Here is a tiny trained network, its code and every weight. The questions are about switching its units off for an input and a class, where a switched-off unit gives its printed mean instead of its output.

import numpy as np


def w(rows, s, z=0):
    codes = np.array(rows[::2]) - 128.0
    scale = np.full(codes.shape[1], s)
    scale[-1] = z or s
    return codes * scale


def norm(h):
    return h / np.sqrt((h * h).mean(-1, keepdims=True) + 1e-5)


def f(y):
    return y / 2 * (1 + np.tanh(0.7978845608 * (y + 0.044715 * y**3)))


def log_softmax(a):
    a = a - a.max(-1, keepdims=True)
    return a - np.log(np.exp(a).sum(-1, keepdims=True))


def net(x, mask):
    res = np.array(x, float).reshape(1, 8) / 4 @ E
    u = 0
    for l in range(2):
        y = f(norm(res) @ A[l][:, :-1].T + A[l][:, -1])
        res = res + np.where(mask[u : u + 12], y, B[l][:, -1]) @ B[l][:, :-1]
        u += 12
    return log_softmax(norm(res)[-1] @ U[:, :-1].T + U[:, -1])


A, B = {}, {}
E = w([
[173,123,238,134,77,65,111,191,165,98],'x0',
[104,124,88,121,46,67,66,100,83,147],'x1',
[203,24,56,100,171,89,108,65,125,190],'x2',
[107,94,228,160,154,111,124,71,155,219],'x3',
[102,42,109,213,192,149,124,79,11,181],'x4',
[9,180,144,114,90,251,152,91,122,145],'x5',
[63,178,70,108,109,157,122,87,115,162],'x6',
[167,160,15,109,123,190,126,213,86,44],'x7',
],0.003)
A[0] = w([
[182,144,96,91,115,120,123,180,147,65,72],'L0N1',
[93,139,100,102,96,49,22,76,114,148,132],'L0N2',
[132,143,166,88,57,113,113,123,142,122,112],'L0N3',
[124,172,184,83,54,75,115,133,171,97,39],'L0N4',
[136,138,69,165,149,160,160,146,160,127,100],'L0N5',
[85,143,1,100,91,158,105,126,80,134,30],'L0N6',
[170,146,148,155,145,103,112,169,93,104,25],'L0N7',
[172,61,85,131,165,76,109,116,153,158,20],'L0N8',
[133,148,102,124,169,183,137,100,169,89,92],'L0N9',
[72,180,154,117,98,160,116,151,143,93,71],'L0N10',
[175,90,96,111,136,79,110,103,101,138,2],'L0N11',
[89,137,134,111,119,149,115,47,141,188,96],'L0N12',
],0.0053,0.0024)
B[0] = w([
[9,91,184,158,139,151,119,96,124,137,228],'L0N1',
[124,143,120,63,204,150,235,129,178,119,236],'L0N2',
[150,203,112,178,121,103,130,107,188,164,187],'L0N3',
[162,179,151,150,11,83,146,185,161,170,231],'L0N4',
[138,129,159,78,124,143,117,132,113,134,151],'L0N5',
[143,198,78,71,55,166,95,52,32,35,254],'L0N6',
[95,135,92,132,140,131,110,141,147,39,135],'L0N7',
[178,80,78,72,143,43,64,100,102,165,196],'L0N8',
[167,126,141,77,117,134,176,168,113,149,149],'L0N9',
[255,90,113,116,153,113,80,124,179,209,196],'L0N10',
[170,132,128,98,163,71,94,174,148,131,159],'L0N11',
[57,121,147,202,173,72,179,146,104,27,184],'L0N12',
],0.0042,0.0024)
A[1] = w([
[159,85,147,179,143,124,87,204,94,64,75],'L1N1',
[124,81,94,111,198,167,133,112,69,120,176],'L1N2',
[180,128,122,169,127,133,176,102,133,114,136],'L1N3',
[95,132,155,194,188,116,141,88,131,179,85],'L1N4',
[26,196,154,119,96,178,141,146,137,97,157],'L1N5',
[140,131,130,106,188,224,152,177,166,131,7],'L1N6',
[185,151,91,65,110,121,127,198,129,83,146],'L1N7',
[150,82,155,179,145,77,123,201,104,39,34],'L1N8',
[141,76,168,134,86,110,83,145,159,137,155],'L1N9',
[62,79,175,193,158,146,126,75,113,204,40],'L1N10',
[111,123,3,138,107,179,79,139,89,107,42],'L1N11',
[213,56,93,130,190,43,98,93,124,177,2],'L1N12',
],0.0059,0.0025)
B[1] = w([
[69,148,56,139,188,105,124,24,196,93,169],'L1N1',
[158,168,190,121,76,99,130,190,186,135,234],'L1N2',
[93,157,82,67,118,118,109,91,96,116,138],'L1N3',
[95,63,157,126,80,169,129,99,91,109,173],'L1N4',
[190,70,106,121,152,87,112,143,120,125,246],'L1N5',
[126,80,79,67,195,151,194,187,127,183,141],'L1N6',
[74,84,186,199,166,141,148,83,89,163,241],'L1N7',
[87,99,36,221,153,153,88,108,170,89,175],'L1N8',
[131,206,105,131,125,138,118,163,121,143,192],'L1N9',
[56,75,203,153,82,104,137,99,70,117,188],'L1N10',
[176,187,155,130,77,183,38,122,80,120,223],'L1N11',
[198,91,89,54,227,89,23,128,82,253,254],'L1N12',
],0.0054,0.0035)
U = w([
[206,70,99,68,224,35,28,92,106,225,189],'0',
[91,109,64,252,206,124,82,126,202,32,120],'1',
[34,41,246,158,100,124,167,63,60,150,139],'2',
[177,224,200,165,31,60,137,199,254,155,163],'3',
[159,88,126,60,213,213,226,226,161,161,59],'4',
[179,216,84,84,67,220,64,106,20,60,194],'5',
[103,170,57,54,110,61,200,28,160,99,2],'6',
],0.0088,0.0032)

Each question gives the input, the list of numbers given to net, and the class t.
The units are the neurons (one row each of A and B). Each row of codes is followed by its name. A weight is (code - 128) times the scale printed after its matrix; where a second scale follows, it is the last column's (A, B and U).
mask holds one flag per neuron, layer by layer. A switched-off neuron (its flag False) gives its mean, the last column of its row in B, instead of its output. The means were averaged over made-up inputs and are rounded, as every weight is.
A unit's drop is (log p(t) with every unit on - log p(t) with that unit switched off) / (log p(t) with every unit on - log p(t) with every unit switched off).
The circuit of an input: a set's keep is (log p(t) with only the set's units on - log p(t) with every unit switched off) / (log p(t) with every unit on - log p(t) with every unit switched off). Starting from the 12 units with the biggest drops (on a tie, the unit counted first), units are removed one at a time, each time the one whose removal leaves the highest keep (on an exact tie, the one counted first), for as long as the keep stays at least 0.8.
circuit, biggest first: the units of the circuit, biggest drop first
k most important neurons: the k neurons with the biggest drops, biggest first
top k neurons in layer l: the k neurons of layer l with the biggest drops, biggest first
drop of u: that unit's drop, to one decimal
input [-6,3,5,5,7,6,-5,4], class 2: circuit, biggest first	(L1N10)
input [1,5,-6,-4,2,-6,-1,-5], class 3: top 2 neurons in layer 0	(L0N4, L0N12)
input [-1,-8,3,3,-6,1,-5,-1], class 4: circuit, biggest first	(L1N6, L1N12)
input [5,8,-2,-3,7,-2,1,1], class 5: 4 most important neurons	(L1N11, L0N12, L0N10, L0N6)
input [6,5,2,4,-6,-4,-5,8], class 1: circuit, biggest first	(L1N8, L0N1)
input [-7,6,-6,5,8,0,5,2], class 5: 2 most important neurons	(L0N6, L1N11)
input [7,4,-7,-5,6,2,2,-8], class 3: 3 most important neurons	(L0N4, L0N1, L1N7)
input [-8,-8,-4,0,-3,8,3,-5], class 4: circuit, biggest first	(L1N6, L1N5)
input [-5,5,3,1,-5,-1,8,-2], class 6: 2 most important neurons	(L0N2, L0N12)
input [-1,8,3,-5,3,-1,7,-8], class 6: 4 most important neurons	(L0N2, L0N10, L0N12, L0N6)
input [-8,-7,4,5,4,1,-2,0], class 2: 4 most important neurons	(L1N10, L0N10, L1N4, L0N12)
input [-7,7,-2,-1,-2,-5,3,0], class 5: 2 most important neurons	(L0N6, L1N11)
input [7,6,6,-4,7,-3,5,8], class 5: 4 most important neurons	(L0N6, L1N11, L0N10, L1N5)
input [-4,-5,-6,3,6,2,-6,8], class 4: circuit, biggest first	(L1N6)
input [-2,0,0,0,-1,0,1,-2], class 2: 2 most important neurons	(L0N12, L1N4)
input [-4,4,6,-2,-1,8,5,-3], class 5: 2 most important neurons	(L0N6, L1N11)
input [-5,-8,-3,5,-4,-3,6,-4], class 2: top 2 neurons in layer 0	(L0N2, L0N12)
input [-4,4,4,-8,6,7,4,-8], class 5: top 2 neurons in layer 0	(L0N6, L0N1)
input [1,-8,-8,-8,1,1,-2,1], class 4: 2 most important neurons	(L1N6, L0N12)
input [-5,0,-2,4,8,1,-4,4], class 2: circuit, biggest first	(L1N10)
input [-8,-7,3,6,-4,3,-1,-1], class 2: top 3 neurons in layer 1	(L1N10, L1N4, L1N12)
input [-4,6,-7,-4,-1,-8,-2,2], class 1: drop of L1N8	0.2
